-8 -5 222 565 85
5 12 316 496 55
-1 -1 187 584 114
->
5 12 316
-1 -1 187

359 108 -626 -6 80
-157 -535 106 221 -532
432 -45 -679 77 -19
65 344 -245 -264 269
->
-157 -535 106
432 -45 -679

68 -327 -140 243
68 -82 -219 484
-96 323 -96 243
68 -262 -165 243
68 -82 -326 604
->
68 -82 -219
-96 323 -96

-59 177 -540 -302
165 -262 -233 -289
-614 -622 88 17
->
165 -262 -233
-614 -622 88

-609 -460 266 658 230
-307 264 37 -305 270
-445 315 506 -212 -545
296 219 -94 -309 -177
->
-307 264 37
-445 315 506

-736 -34 -10
603 33 -1
617 -29 31
321 -48 -32
-92 -66 -64
->
603 33 -1
617 -29 31

373 -104 620
362 93 706
139 -225 344
-70 -53 147
-358 195 -459
->
362 93 706
139 -225 344

254 506 123 -97 -20
-346 138 -306 261 194
-348 145 -293 260 244
15 618 -78 70 57
->
-346 138 -306
-348 145 -293

462 160 27
-358 -485 -19
-348 -474 -18
590 148 33
142 168 -9
->
-358 -485 -19
-348 -474 -18
---
-157 -200 105 -380 -465
133 -376 -349 132 -9
188 -417 401 165 296
-227 -348 211 596 -303
->
-157 -376 401 596

583 23 507 -377
-504 -368 -60 251
661 387 567 -283
->
583 -368 567

89 -239 165 -205 169
-303 91 -422 104 475
-456 333 29 170 -613
-76 234 -267 255 -140
->
89 91 29 255

58 502 628
28 -573 -608
-63 147 531
-494 665 570
->
58 -573 531

162 249 -474
-770 177 114
-6 -571 -168
-413 380 290
303 -66 466
->
162 177 -168

716 713 204 471
663 801 -280 -545
672 720 315 259
->
716 801 315

634 353 -653
766 59 675
684 -211 665
->
634 59 665
---
-344 -310
-584 275
503 85
->
85 503
275 -584
-310 -344

5 6 5 5 5 5 5 5
-19 -28 -18 -20 -20 -20 -19 -18
480 705 459 495 493 486 473 448
16 25 15 17 17 16 16 15
->
15 16 16 17 17 15 25 16
448 473 486 493 495 459 705 480
-18 -19 -20 -20 -20 -18 -28 -19
5 5 5 5 5 5 6 5

-492 -71 117 525
33 350 -325 -27
92 434 -408 -89
-557 -82 133 595
-272 70 -36 292
-474 -73 116 506
-509 -76 123 543
-299 38 -4 321
->
321 -4 38 -299
543 123 -76 -509
506 116 -73 -474
292 -36 70 -272
595 133 -82 -557
-89 -408 434 92
-27 -325 350 33
525 117 -71 -492

313 287 -37 -255
22 260 19 -661
413 272 -30 -114
556 269 -2 301
407 283 10 423
137 287 -23 -567
-7 263 27 -637
279 293 -38 -304
165 287 -32 -471
->
-471 -32 287 165
-304 -38 293 279
-637 27 263 -7
-567 -23 287 137
423 10 283 407
301 -2 269 556
-114 -30 272 413
-661 19 260 22
-255 -37 287 313

-473 151
244 -356
146 511
-431 30
-450 -254
38 51
119 159
617 290
128 -276
19 -45
433 -590
-163 424
->
424 -163
-590 433
-45 19
-276 128
290 617
159 119
51 38
-254 -450
30 -431
511 146
-356 244
151 -473

-21 -64 78 2 -8 48 -49
162 361 -288 -585 -75 178 -91
68 -45 251 342 -118 -95 -87
-319 -304 57 17 141 -34 66
-392 -517 -243 1 287 -170 349
49 160 -663 -542 157 -29 308
54 216 -288 -520 -17 127 -35
91 199 227 -221 -249 202 -353
-302 -303 -239 -167 138 -183 231
34 22 674 140 -270 245 -627
81 211 550 -65 -284 326 -637
->
-637 326 -284 -65 550 211 81
-627 245 -270 140 674 22 34
231 -183 138 -167 -239 -303 -302
-353 202 -249 -221 227 199 91
-35 127 -17 -520 -288 216 54
308 -29 157 -542 -663 160 49
349 -170 287 1 -243 -517 -392
66 -34 141 17 57 -304 -319
-87 -95 -118 342 251 -45 68
-91 178 -75 -585 -288 361 162
-49 48 -8 2 78 -64 -21
---
-143 0 -366 453 -452 139 -415 -352 -416 138 3 650 -139 -443
-143 -4 -68 -31 -601 163 32 -87 -477 -126 -4 799 -140 -571
-144 6 115 -379 188 -306 272 88 61 -244 10 -547 -147 132
->
0 -366 453 -452 139 -415 -352 -416 138 3 650 -139 -443 -143
-4 -68 -31 -601 163 32 -87 -477 -126 -4 799 -140 -571 -143
6 115 -379 188 -306 272 88 61 -244 10 -547 -147 132 -144

-313 11 -83
364 -10 -65
-253 425 429
-173 172 206
-324 -12 -24
224 -260 -306
11 -116 118
685 -14 177
22 -37 -69
-418 -64 -117
-70 -103 -100
12 22 -10
->
11 -83 -313
-10 -65 364
425 429 -253
172 206 -173
-12 -24 -324
-260 -306 224
-116 118 11
-14 177 685
-37 -69 22
-64 -117 -418
-103 -100 -70
22 -10 12

426 17 358 634 -60 10 152
81 -10 340 350 -99 11 -143
-52 -43 151 28 -1 4 -162
357 166 109 144 82 117 103
270 112 239 225 -34 27 -23
-204 6 -673 -574 74 -65 335
-362 -165 148 -90 -118 -80 -376
-264 -49 -191 -332 -64 -77 -111
-126 -24 105 -66 -90 -39 -225
->
17 358 634 -60 10 152 426
-10 340 350 -99 11 -143 81
-43 151 28 -1 4 -162 -52
166 109 144 82 117 103 357
112 239 225 -34 27 -23 270
6 -673 -574 74 -65 335 -204
-165 148 -90 -118 -80 -376 -362
-49 -191 -332 -64 -77 -111 -264
-24 105 -66 -90 -39 -225 -126

7 -100 -694
13 295 -5
4 -16 -151
-8 -337 12
4 -27 -140
->
-100 -694 7
295 -5 13
-16 -151 4
-337 12 -8
-27 -140 4

-4 369 571 -147 752 67 688 -797
169 -189 397 509 -30 -368 -171 -215
-313 -189 -124 72 361 -5 1 367
->
369 571 -147 752 67 688 -797 -4
-189 397 509 -30 -368 -171 -215 169
-189 -124 72 361 -5 1 367 -313

-48 31 44 25 94 -68 233 58 -114 89 44 -58 199 -174
154 -586 -124 107 52 -160 84 226 -118 207 433 -439 431 -88
106 191 37 8 258 -242 365 -85 -77 44 -117 -43 303 -234
-29 51 41 14 112 -87 248 29 -102 74 19 -45 208 -173
->
31 44 25 94 -68 233 58 -114 89 44 -58 199 -174 -48
-586 -124 107 52 -160 84 226 -118 207 433 -439 431 -88 154
191 37 8 258 -242 365 -85 -77 44 -117 -43 303 -234 106
51 41 14 112 -87 248 29 -102 74 19 -45 208 -173 -29
